Below are the code and all the weights of a small trained network. Each question names an input and a class and asks about switching units off, where a switched-off unit gives its printed mean instead of its output.

import numpy as np


def w(rows, s, z=0):
    codes = np.array(rows[::2]) - 128.0
    scale = np.full(codes.shape[1], s)
    scale[-1] = z or s
    return codes * scale


def norm(h):
    return h / np.sqrt((h * h).mean(-1, keepdims=True) + 1e-5)


def f(y):
    return y / 2 * (1 + np.tanh(0.7978845608 * (y + 0.044715 * y**3)))


def log_softmax(a):
    a = a - a.max(-1, keepdims=True)
    return a - np.log(np.exp(a).sum(-1, keepdims=True))


def net(x, mask):
    res = np.array(x, float).reshape(1, 5) / 4 @ E
    u = 0
    for l in range(2):
        y = f(norm(res) @ A[l][:, :-1].T + A[l][:, -1])
        res = res + np.where(mask[u : u + 8], y, B[l][:, -1]) @ B[l][:, :-1]
        u += 8
    return log_softmax(norm(res)[-1] @ U[:, :-1].T + U[:, -1])


A, B = {}, {}
E = w([
[116,75,80,74,218,74,82,202],'x0',
[31,62,54,206,132,64,193,161],'x1',
[180,79,224,156,140,2,186,202],'x2',
[157,145,108,147,107,111,133,159],'x3',
[125,107,129,126,118,134,117,130],'x4',
],0.0075)
A[0] = w([
[242,117,224,48,133,99,121,128,34],'L0N0',
[166,123,86,33,201,140,77,179,45],'L0N1',
[175,119,141,156,78,71,148,126,223],'L0N2',
[122,95,74,177,215,77,84,170,2],'L0N3',
[72,137,3,195,168,180,118,113,17],'L0N4',
[98,98,73,132,45,36,121,39,65],'L0N5',
[221,155,50,15,106,208,98,98,235],'L0N6',
[111,117,103,190,78,190,208,157,86],'L0N7',
],0.0079,0.0024)
B[0] = w([
[75,193,57,79,48,217,147,238,209],'L0N0',
[191,54,27,156,241,171,230,119,192],'L0N1',
[86,105,167,76,196,183,147,38,178],'L0N2',
[86,173,114,113,119,32,82,89,177],'L0N3',
[212,227,161,50,107,205,155,254,203],'L0N4',
[89,43,172,63,100,205,152,124,153],'L0N5',
[160,119,175,246,219,70,103,16,254],'L0N6',
[154,172,155,157,159,156,113,95,173],'L0N7',
],0.0063,0.0079)
A[1] = w([
[136,89,156,178,117,128,177,112,6],'L1N0',
[123,183,158,129,56,206,156,131,118],'L1N1',
[124,153,232,245,59,126,102,71,27],'L1N2',
[154,194,159,153,141,127,159,114,77],'L1N3',
[69,180,95,146,107,159,102,74,86],'L1N4',
[98,130,185,170,88,167,215,113,101],'L1N5',
[136,140,85,51,155,169,144,213,3],'L1N6',
[110,152,162,128,51,184,156,147,61],'L1N7',
],0.013,0.0038)
B[1] = w([
[186,178,22,98,140,182,89,37,147],'L1N0',
[58,104,131,153,131,64,211,167,254],'L1N1',
[150,148,78,46,74,125,67,122,237],'L1N2',
[114,69,125,92,108,123,112,143,185],'L1N3',
[156,103,131,116,83,77,107,159,171],'L1N4',
[146,151,165,205,199,180,94,123,222],'L1N5',
[160,150,125,59,9,148,19,39,226],'L1N6',
[85,71,164,153,195,67,219,206,206],'L1N7',
],0.012,0.0098)
U = w([
[182,151,100,14,5,132,37,107,8],'0',
[57,83,155,136,138,71,204,210,168],'1',
[205,152,134,207,228,203,110,68,208],'2',
],0.015,0.0015)

Each question gives the input, the list of numbers given to net, and the class t.
The units are the neurons (one row each of A and B). Each row of codes is followed by its name. A weight is (code - 128) times the scale printed after its matrix; where a second scale follows, it is the last column's (A, B and U).
mask holds one flag per neuron, layer by layer. A switched-off neuron (its flag False) gives its mean, the last column of its row in B, instead of its output. The means were averaged over made-up inputs and are rounded, as every weight is.
A unit's drop is (log p(t) with every unit on - log p(t) with that unit switched off) / (log p(t) with every unit on - log p(t) with every unit switched off).
The circuit of an input: a set's keep is (log p(t) with only the set's units on - log p(t) with every unit switched off) / (log p(t) with every unit on - log p(t) with every unit switched off). Starting from the 12 units with the biggest drops (on a tie, the unit counted first), units are removed one at a time, each time the one whose removal leaves the highest keep (on an exact tie, the one counted first), for as long as the keep stays at least 0.8.
units of the circuit, in order: the units of the circuit, biggest drop first
k most important neurons: the k neurons with the biggest drops, biggest first
k most important neurons of layer l: the k neurons of layer l with the biggest drops, biggest first
drop when u is switched off: that unit's drop, to one decimal
input [-6,1,8,6,-5], class 2: 2 most important neurons of layer 0 => [L0N4 L0N2]
input [-7,1,-7,-1,7], class 1: units of the circuit, in order => [L1N1]
input [-5,2,0,-8,0], class 1: 2 most important neurons of layer 1 => [L1N1 L1N7]
input [0,-3,4,-4,4], class 1: 2 most important neurons => [L1N7 L1N1]
input [-6,1,2,6,0], class 2: 3 most important neurons of layer 1 => [L1N5 L1N0 L1N6]
input [3,-1,7,1,-8], class 0: 2 most important neurons => [L0N6 L0N0]
input [1,-3,7,-1,0], class 0: 4 most important neurons => [L1N6 L0N5 L0N7 L0N6]
input [1,6,-2,-7,-5], class 0: 2 most important neurons => [L1N6 L0N4]
input [6,-1,-8,3,2], class 2: 2 most important neurons of layer 0 => [L0N6 L0N0]
input [6,6,-1,-3,-4], class 0: 2 most important neurons => [L0N6 L0N4]
input [-4,3,2,8,-6], class 2: 2 most important neurons => [L1N5 L0N0]
input [6,-1,-6,-3,8], class 2: drop when L0N6 is switched off => 0.9
input [6,6,-1,1,2], class 0: drop when L0N6 is switched off => 0.7
input [5,0,4,-2,0], class 0: drop when L0N6 is switched off => 2.4
input [-4,-6,2,-1,4], class 1: drop when L0N0 is switched off => 1.3
input [3,-6,-4,-7,2], class 2: most important neuron => [L0N6]
